Below is a small trained network, with its code and all its weights. Each question gives an input and a class and asks what happens when units are switched off, that is, made to give their printed mean instead of their output.

import numpy as np


def w(rows, s, z=0):
    codes = np.array(rows[::2]) - 128.0
    scale = np.full(codes.shape[1], s)
    scale[-1] = z or s
    return codes * scale


def f(y):
    return y / 2 * (1 + np.tanh(0.7978845608 * (y + 0.044715 * y**3)))


def log_softmax(a):
    a = a - a.max(-1, keepdims=True)
    return a - np.log(np.exp(a).sum(-1, keepdims=True))


def net(x, mask):
    res = np.array(x, float).reshape(1, 6) / 4 @ E
    y = f(res @ A[0][:, :-1].T + A[0][:, -1])
    res = res + np.where(mask, y, B[0][:, -1]) @ B[0][:, :-1]
    return log_softmax(res[-1] @ U[:, :-1].T + U[:, -1])


A, B = {}, {}
E = w([
[133,136,117,122,123,122,130,128,132,130],'x0',
[81,204,184,78,51,103,138,233,137,134],'x1',
[46,145,1,188,130,122,143,200,151,106],'x2',
[93,61,72,26,80,161,79,66,85,103],'x3',
[82,47,133,154,125,43,69,88,116,224],'x4',
[160,250,92,176,60,175,2,104,136,171],'x5',
],0.0094)
A[0] = w([
[82,164,182,82,48,131,68,203,133,134,91],'n1',
[196,94,57,192,193,171,107,45,106,97,103],'n2',
[2,135,44,174,132,170,83,160,176,112,70],'n3',
[212,124,197,85,70,102,96,90,62,119,103],'n4',
[160,186,97,96,119,235,132,136,114,76,134],'n5',
[42,93,117,107,107,115,60,95,95,250,83],'n6',
[54,144,187,53,90,104,124,221,152,132,79],'n7',
[164,154,146,221,128,55,149,147,161,173,136],'n8',
[147,186,104,156,93,214,9,134,203,193,3],'n9',
[137,63,128,181,79,62,34,156,176,189,56],'n10',
[126,105,117,25,58,140,98,65,44,127,102],'n11',
[206,146,214,77,152,152,97,103,72,191,22],'n12',
[186,186,226,201,178,114,167,132,179,182,83],'n13',
[175,135,130,119,151,220,103,176,174,59,52],'n14',
],0.0079,0.0033)
B[0] = w([
[128,169,123,181,127,220,126,84,180,185,222],'n1',
[108,146,154,152,134,175,106,95,181,254,255],'n2',
[138,209,53,205,191,74,154,104,68,49,229],'n3',
[76,152,102,187,193,77,109,113,109,97,234],'n4',
[193,101,171,166,55,113,182,166,83,115,222],'n5',
[170,89,168,136,77,120,168,143,78,143,246],'n6',
[77,117,119,159,137,182,111,68,161,177,229],'n7',
[189,81,102,70,106,122,109,134,89,173,225],'n8',
[9,9,172,91,182,157,141,236,214,80,241],'n9',
[159,144,191,162,47,66,188,148,87,126,217],'n10',
[160,136,69,43,141,161,88,149,84,97,248],'n11',
[101,172,135,196,189,7,135,98,100,102,231],'n12',
[171,123,49,59,126,118,38,155,137,112,254],'n13',
[190,97,211,160,67,46,194,90,60,170,190],'n14',
],0.0091,0.0084)
U = w([
[183,107,205,154,2,79,184,148,81,134,40],'0',
[106,216,101,178,201,59,96,132,103,58,29],'1',
[73,31,172,89,176,126,155,205,188,86,230],'2',
[133,171,135,163,104,202,96,59,184,219,69],'3',
[184,141,53,77,82,136,50,186,90,106,255],'4',
],0.009,0.0054)

Each question gives the input, the list of numbers given to net, and the class t.
The units are the neurons (one row each of A and B). Each row of codes is followed by its name. A weight is (code - 128) times the scale printed after its matrix; where a second scale follows, it is the last column's (A, B and U).
mask holds one flag per neuron, in row order. A switched-off neuron (its flag False) gives its mean, the last column of its row in B, instead of its output. The means were averaged over made-up inputs and are rounded, as every weight is.
A unit's drop is (log p(t) with every unit on - log p(t) with that unit switched off) / (log p(t) with every unit on - log p(t) with every unit switched off).
The circuit of an input: a set's keep is (log p(t) with only the set's units on - log p(t) with every unit switched off) / (log p(t) with every unit on - log p(t) with every unit switched off). Starting from the 12 units with the biggest drops (on a tie, the unit counted first), units are removed one at a time, each time the one whose removal leaves the highest keep (on an exact tie, the one counted first), for as long as the keep stays at least 0.8.
circuit, biggest first: the units of the circuit, biggest drop first
unit that matters most: the unit with the biggest drop
top k neurons: the k neurons with the biggest drops, biggest first
drop when u is switched off: that unit's drop, to one decimal
input [-7,2,-7,-6,-6,4], class 1: circuit, biggest first : [n12]
input [5,6,-2,2,4,-3], class 3: circuit, biggest first : [n7; n1]
input [-6,-3,3,6,0,6], class 2: top 3 neurons : [n9; n13; n8]
input [1,-4,3,6,8,1], class 0: top 2 neurons : [n6; n10]
input [6,2,-5,7,-7,1], class 0: top 2 neurons : [n5; n14]
input [5,7,3,-8,-4,5], class 4: top 2 neurons : [n13; n8]
input [8,-2,0,7,-4,7], class 2: top 2 neurons : [n9; n13]
input [-5,-5,6,-7,-4,-1], class 4: top 4 neurons : [n8; n12; n13; n4]
input [-3,-6,0,-5,-3,6], class 2: top 3 neurons : [n9; n1; n7]
input [-3,1,-8,5,-7,6], class 1: top 3 neurons : [n4; n12; n6]
input [4,7,1,8,4,-7], class 4: top 2 neurons : [n11; n9]
input [8,-5,8,0,3,-7], class 1: top 2 neurons : [n3; n9]
input [3,4,7,-8,-2,-3], class 4: circuit, biggest first : [n8; n13]
input [3,0,1,5,7,-4], class 0: unit that matters most : n6
input [7,2,-4,3,1,4], class 1: top 3 neurons : [n4; n12; n8]
input [4,5,-3,-8,-6,1], class 4: top 2 neurons : [n13; n10]
input [-4,-8,2,7,-1,2], class 3: drop when n2 is switched off : 2.9
input [8,-4,1,-4,-2,8], class 2: drop when n3 is switched off : 0.0
input [1,-3,2,6,8,4], class 0: drop when n6 is switched off : 0.6
input [8,-1,2,-5,-6,3], class 0: circuit, biggest first : [n14]
